Below is a small trained network, with its code and all its weights. Each question gives an input and a class and asks what happens when units are switched off, that is, made to give their printed mean instead of their output.

import numpy as np


def w(rows, s, z=0):
    codes = np.array(rows[::2]) - 128.0
    scale = np.full(codes.shape[1], s)
    scale[-1] = z or s
    return codes * scale


def norm(h):
    return h / np.sqrt((h * h).mean(-1, keepdims=True) + 1e-5)


def f(y):
    return np.maximum(y, 0)


def log_softmax(a):
    a = a - a.max(-1, keepdims=True)
    return a - np.log(np.exp(a).sum(-1, keepdims=True))


def net(x, mask):
    res = np.array(x, float).reshape(1, 2) / 4 @ E
    u = 0
    for l in range(3):
        y = f(norm(res) @ A[l][:, :-1].T + A[l][:, -1])
        res = res + np.where(mask[u : u + 3], y, B[l][:, -1]) @ B[l][:, :-1]
        u += 3
    return log_softmax(norm(res)[-1] @ U[:, :-1].T + U[:, -1])


A, B = {}, {}
E = w([
[248,92,94,150,80,69,151,203,62,252,15,11],'x0',
[95,180,123,76,76,2,175,28,57,73,99,197],'x1',
],0.0096)
A[0] = w([
[108,84,176,129,87,120,178,102,163,88,96,100,42],'L0N0',
[33,101,224,69,139,174,75,162,143,78,179,143,254],'L0N1',
[183,127,78,41,160,52,181,252,150,188,97,96,234],'L0N2',
],0.0034,0.0055)
B[0] = w([
[66,221,147,59,41,136,170,254,110,28,138,115,128],'L0N0',
[210,116,167,85,96,112,218,159,54,247,33,102,255],'L0N1',
[104,128,173,110,151,93,221,97,105,201,143,186,252],'L0N2',
],0.007,0.0068)
A[1] = w([
[95,92,115,235,231,254,29,179,250,165,196,84,133],'L1N0',
[120,135,147,108,140,102,214,121,91,214,120,207,201],'L1N1',
[26,141,210,75,207,246,137,89,219,64,209,227,4],'L1N2',
],0.0062,0.0032)
B[1] = w([
[70,69,67,123,74,141,91,88,193,86,136,2,187],'L1N0',
[109,144,112,136,128,184,66,163,149,107,160,134,250],'L1N1',
[207,151,184,139,188,119,213,151,26,197,101,181,183],'L1N2',
],0.013,0.014)
A[2] = w([
[90,102,123,157,177,193,83,168,173,95,151,109,240],'L2N0',
[236,107,97,163,129,55,129,166,133,180,83,121,56],'L2N1',
[84,188,106,78,94,1,155,47,88,90,114,205,2],'L2N2',
],0.0082,0.00097)
B[2] = w([
[94,147,142,121,106,48,124,78,139,47,112,201,254],'L2N0',
[130,154,182,113,161,148,171,89,57,129,126,176,203],'L2N1',
[129,15,102,169,108,160,105,138,248,98,120,10,247],'L2N2',
],0.011,0.0078)
U = w([
[121,26,132,147,89,145,133,108,225,108,100,29,154],'0',
[203,154,176,130,154,134,253,138,6,229,96,155,253],'1',
[77,198,128,125,71,119,44,132,129,74,130,201,88],'2',
[163,175,73,130,199,66,126,138,141,141,172,114,5],'3',
],0.012,0.004)

Each question gives the input, the list of numbers given to net, and the class t.
The units are the neurons (one row each of A and B). Each row of codes is followed by its name. A weight is (code - 128) times the scale printed after its matrix; where a second scale follows, it is the last column's (A, B and U).
mask holds one flag per neuron, layer by layer. A switched-off neuron (its flag False) gives its mean, the last column of its row in B, instead of its output. The means were averaged over made-up inputs and are rounded, as every weight is.
A unit's drop is (log p(t) with every unit on - log p(t) with that unit switched off) / (log p(t) with every unit on - log p(t) with every unit switched off).
The circuit of an input: a set's keep is (log p(t) with only the set's units on - log p(t) with every unit switched off) / (log p(t) with every unit on - log p(t) with every unit switched off). Starting from all 9 units, units are removed one at a time, each time the one whose removal leaves the highest keep (on an exact tie, the one counted first), for as long as the keep stays at least 0.8.
circuit, biggest first: the units of the circuit, biggest drop first
top k neurons: the k neurons with the biggest drops, biggest first
k most important neurons of layer l: the k neurons of layer l with the biggest drops, biggest first
drop of u: that unit's drop, to one decimal
input [-3,0], class 2: top neuron	[L0N1]
input [-3,-2], class 2: circuit, biggest first	[L0N1; L1N2; L2N2]
input [2,1], class 2: top 3 neurons	[L1N1; L1N2; L0N1]
input [-5,4], class 1: top 2 neurons	[L1N2; L1N0]
input [3,0], class 2: top 3 neurons	[L1N1; L0N1; L1N2]
input [-6,6], class 0: top 3 neurons	[L2N2; L0N1; L2N1]
input [-7,-6], class 1: top 2 neurons	[L1N2; L2N2]
input [6,8], class 0: top 2 neurons	[L2N2; L1N2]
input [-2,-1], class 2: top 3 neurons	[L0N1; L1N2; L2N2]
input [-4,-1], class 1: top 2 neurons	[L1N0; L1N2]
input [2,0], class 2: top 2 neurons	[L1N1; L1N2]
input [3,-1], class 2: 2 most important neurons of layer 0	[L0N1; L0N2]
input [-7,-1], class 1: drop of L1N2	0.2
input [-2,8], class 0: drop of L2N2	1.2
input [-8,-4], class 1: drop of L1N2	1.5
input [1,8], class 0: drop of L2N1	0.0
input [-2,2], class 2: most important neuron of layer 1	[L1N2]
